Look-ups in named tables: a row name and a column name give one cell, copied from the table.

dos:
	tivin	vor	romotez	tozodi	nisevap	zor	kisilot	dip	pog
fas	2.697	5.427	5.784	3.064	8.975	5.115	3.770	2.416	4.704
molag	9.338	4.346	5.030	6.944	3.494	7.948	3.399	5.394	4.383
fepa	5.329	6.012	4.950	7.571	4.273	1.429	7.565	3.353	7.495
tago	4.445	5.241	6.643	1.691	1.325	4.612	7.299	5.401	1.693
num	1.956	7.153	8.118	7.569	5.852	6.558	4.641	4.887	6.983
mikot	4.137	5.177	4.892	3.611	4.473	2.484	8.448	5.038	5.058

tozodi of tago: 1.691
pog of fepa: 7.495
kisilot of fepa: 7.565
tivin of fas: 2.697
dip of fepa: 3.353
kisilot of num: 4.641
tozodi of molag: 6.944
dip of molag: 5.394
tozodi of fepa: 7.571
tozodi of mikot: 3.611
kisilot of tago: 7.299
pog of fas: 4.704
tozodi of num: 7.569
romotez of fepa: 4.950
kisilot of mikot: 8.448
dip of num: 4.887

tav:
,vak,gera,gegu,lek,derova,muvo
nek,25,875,716,920,586,163
donir,533,880,749,544,711,506
raf,979,632,713,243,944,796

What is the vak of nek in tav?
25
What is the derova of raf in tav?
944
What is the muvo of nek in tav?
163
What is the gera of donir in tav?
880
What is the muvo of donir in tav?
506
What is the vak of donir in tav?
533
What is the derova of nek in tav?
586
What is the derova of donir in tav?
711
What is the muvo of raf in tav?
796
What is the gegu of donir in tav?
749
What is the gera of nek in tav?
875

lugive:
,mef,fakan,riraf,riku
mupumi,54379,54678,46855,51532
gab,65667,65986,22429,44931
kiru,59473,58665,64075,54475
vepum,63698,68494,50396,60194
fas,67249,59949,68270,63938
lago,58477,59967,65183,54119
mugul,73298,61080,42308,59337
zat,91235,50885,36380,71237
mosub,67661,57567,65620,68947
kug,65395,62033,63539,55220
doga,62721,52955,61240,64841
bipa,48388,45404,71770,61191
lon,59425,55380,63550,57666
rap,61978,53176,66331,64547

mef of doga = 62721
riraf of fas = 68270
fakan of rap = 53176
riku of mupumi = 51532
riraf of mosub = 65620
riku of mugul = 59337
riku of kug = 55220
fakan of lago = 59967
mef of fas = 67249
fakan of bipa = 45404
riku of vepum = 60194
Row with the largest riku: zat

bipezi
         futo  gelibot  pulelin   nir
gek      4217     1959     7660  6359
kido     4978     2876     2659  3825
dovo     4042     5605     5377  2653
vep      6585     2587    -5236  -132
tipo     4112     3509     4487  5967
zabepel  3922     3115     6440  5298
bamagur  4149     6060     5603  2298
nek      4369     2997     4377  4247
lugedi   3966     5850     4596  2679
dozokas  3953     3361     5525  5104
nuvinib  4052     2764     1871  6429

gelibot of nek = 2997
futo of zabepel = 3922
pulelin of dozokas = 5525
nir of dozokas = 5104
futo of dovo = 4042
gelibot of dozokas = 3361
gelibot of tipo = 3509
nir of tipo = 5967
gelibot of nuvinib = 2764
futo of tipo = 4112
gelibot of vep = 2587
gelibot of lugedi = 5850

Table reserup
cols = semoz, fakog, pok, sodipe, pigas, taka, boru
nol: [-771, 33, -988, 213, 366, 36, 284]
lol: [-429, -199, 10, -476, 262, -352, -63]
lis: [-534, -310, -318, -330, 82, 7, 137]
kef: [-578, 242, -373, -538, 580, -555, -173]
tos: [-427, -234, 296, -721, 88, -226, -117]
rup: [-463, -319, -246, -443, 43, -130, -122]
rig: [-617, 166, -372, -357, 496, -460, 19]
sovozo: [-765, 180, -999, 111, 519, -153, 220]
pelor: [-534, -40, -337, -435, 400, -627, 69]
regu: [-723, 164, -969, -65, 518, -123, 258]

taka of sovozo = -153
fakog of rig = 166
pigas of kef = 580
semoz of nol = -771
sodipe of kef = -538
fakog of kef = 242
semoz of tos = -427
sodipe of sovozo = 111
pigas of sovozo = 519
boru of kef = -173
taka of rig = -460
fakog of lol = -199
semoz of pelor = -534
taka of lis = 7
boru of sovozo = 220
boru of lis = 137

gab:
fields: mol, fom, mugol, torel, nasepav, mamam, gis, rel, vube
kom: [134, 156, 123, 146, 149, 143, 151, 154, 127]
kamog: [61, 166, 6, 146, 127, 82, 245, 221, 111]
vuvozi: [134, 159, 112, 146, 149, 143, 158, 156, 127]
razad: [134, 156, 123, 146, 149, 143, 151, 155, 127]
zul: [117, 169, 79, 146, 149, 138, 184, 167, 123]
fefog: [134, 156, 123, 146, 149, 143, 151, 156, 127]
sal: [134, 121, 154, 138, 149, 143, 144, 156, 152]
niledol: [153, 70, 208, 136, 180, 143, 151, 156, 179]
tam: [163, 48, 232, 142, 205, 144, 151, 161, 183]

vuvozi, nasepav => 149
vuvozi, mol => 134
kom, mol => 134
fefog, mamam => 143
kom, mamam => 143
niledol, vube => 179
tam, vube => 183
razad, mamam => 143
zul, mugol => 79
kamog, vube => 111
razad, gis => 151
tam, gis => 151
sal, mugol => 154
kom, torel => 146
Which row has the largest mamam? tam

